Below are the code and all the weights of a small trained network. Each question names an input and a target symbol and asks about switching units off, where a switched-off unit gives its printed mean instead of its output.

import numpy as np


def w(rows, s, z=0):
    codes = np.array(rows[::2]) - 128.0
    scale = np.full(codes.shape[1], s)
    scale[-1] = z or s
    return codes * scale


def norm(h):
    return h / np.sqrt((h * h).mean(-1, keepdims=True) + 1e-5)


def f(y):
    return y / 2 * (1 + np.tanh(0.7978845608 * (y + 0.044715 * y**3)))


def softmax(a):
    e = np.exp(a - a.max(-1, keepdims=True))
    return e / e.sum(-1, keepdims=True)


def log_softmax(a):
    a = a - a.max(-1, keepdims=True)
    return a - np.log(np.exp(a).sum(-1, keepdims=True))


def net(x, mask):
    ids = ['αβζθλξω'.index(c) for c in x.split()]
    T = len(ids)
    res = E[ids] + P[:T]
    r = norm(res)
    for j in range(2):
        rows = slice(3 * j, 3 * j + 3)
        q, k, v = (r @ M[0][rows].T for M in (Q, K, V))
        z = softmax(np.where(np.tri(T) > 0, q @ k.T / 3**0.5, -1e9)) @ v
        o = O[0][rows]
        res = res + np.where(mask[j], z, o[:, -1]) @ o[:, :-1]
    y = f(norm(res) @ A[0][:, :-1].T + A[0][:, -1])
    res = res + np.where(mask[2:6], y, B[0][:, -1]) @ B[0][:, :-1]
    return log_softmax(norm(res)[-1] @ U[:, :-1].T + U[:, -1])


Q, K, V, O, A, B = {}, {}, {}, {}, {}, {}
E = w([
[233,192,99,109],'α',
[245,151,69,87],'β',
[216,236,117,69],'ζ',
[229,178,117,100],'θ',
[228,191,114,72],'λ',
[188,191,115,94],'ξ',
[164,59,8,218],'ω',
],0.0014)
P = w([
[102,110,140,137],'0',
[191,255,111,85],'1',
[82,131,91,161],'2',
[187,171,153,85],'3',
[73,142,99,165],'4',
[160,55,135,75],'5',
],0.0049)
Q[0] = w([
[54,90,1,184],'H0',
[53,99,14,226],'H0',
[61,106,35,208],'H0',
[66,35,162,66],'H1',
[226,167,233,32],'H1',
[184,200,215,114],'H1',
],0.0055)
K[0] = w([
[161,36,246,140],'H0',
[153,8,190,124],'H0',
[127,2,208,152],'H0',
[197,240,172,28],'H1',
[129,187,26,178],'H1',
[151,132,35,206],'H1',
],0.0057)
V[0] = w([
[172,65,172,102],'H0',
[67,68,108,3],'H0',
[183,189,215,17],'H0',
[165,125,70,50],'H1',
[78,178,188,112],'H1',
[64,63,112,183],'H1',
],0.0059)
O[0] = w([
[89,19,125,113,97],'H0',
[3,188,33,82,2],'H0',
[16,87,233,69,138],'H0',
[124,126,119,17,143],'H1',
[152,206,158,172,50],'H1',
[98,128,51,188,129],'H1',
],0.0051,0.0018)
A[0] = w([
[124,254,208,60,204],'N0',
[118,149,244,49,105],'N1',
[118,97,202,34,41],'N2',
[5,132,160,248,5],'N3',
],0.004,0.0025)
B[0] = w([
[167,195,171,24,255],'N0',
[254,239,39,155,206],'N1',
[160,109,53,213,152],'N2',
[87,184,195,216,101],'N3',
],0.0051,0.0022)
U = w([
[222,46,229,202,101],'α',
[33,24,15,37,140],'β',
[223,250,246,13,135],'ζ',
[49,19,254,223,38],'θ',
[6,124,214,48,34],'λ',
[12,203,220,215,109],'ξ',
[238,129,27,191,252],'ω',
],0.0056,0.0045)

Each question gives the input, a string of symbols that net reads in full, and the target symbol t.
The units are the heads (3 rows each of Q, K, V and O) and the neurons (one row each of A and B). Each row of codes is followed by its name. A weight is (code - 128) times the scale printed after its matrix; where a second scale follows, it is the last column's (O, A, B and U).
mask holds one flag per unit, heads first, then neurons. A switched-off unit (its flag False) gives its mean, the last column of its rows in O or B, instead of its output. The means were averaged over made-up inputs and are rounded, as every weight is.
A unit's drop is (log p(t) with every unit on - log p(t) with that unit switched off) / (log p(t) with every unit on - log p(t) with every unit switched off).
The circuit of an input: a set's keep is (log p(t) with only the set's units on - log p(t) with every unit switched off) / (log p(t) with every unit on - log p(t) with every unit switched off). Starting from all 6 units, units are removed one at a time, each time the one whose removal leaves the highest keep (on an exact tie, the one counted first), for as long as the keep stays at least 0.8.
circuit, biggest first: the units of the circuit, biggest drop first
unit that matters most: the unit with the biggest drop
k most important neurons: the k neurons with the biggest drops, biggest first
which heads matter: for each layer, one digit per head in row order, 1 if its drop is at least 0.15 and else 0, layers parted by /
drop of u: that unit's drop, to one decimal
input θ β ζ λ ζ, target θ: which heads matter -> 10
input λ ξ θ, target λ: which heads matter -> 10
input ζ ω ω ω α, target ζ: most important neuron -> (N0)
input ξ ξ ω, target ξ: circuit, biggest first -> (H1, H0)
input ζ ξ ξ, target ζ: 2 most important neurons -> (N1, N0)
input β ξ α α ξ, target β: which heads matter -> 10
input β β ω ω α, target β: which heads matter -> 00
input β ω ω ω ξ, target β: which heads matter -> 00
input ζ β ξ ζ α ω, target ζ: which heads matter -> 11
input α θ ω ω β, target α: which heads matter -> 10
input ζ β β, target ζ: which heads matter -> 01
input α α ω β β, target α: drop of H0 -> 0.4
input β β θ, target β: drop of N2 -> 0.0
input ξ β β λ λ, target ξ: drop of N3 -> 0.1
input β β β β ω, target β: unit that matters most -> H1
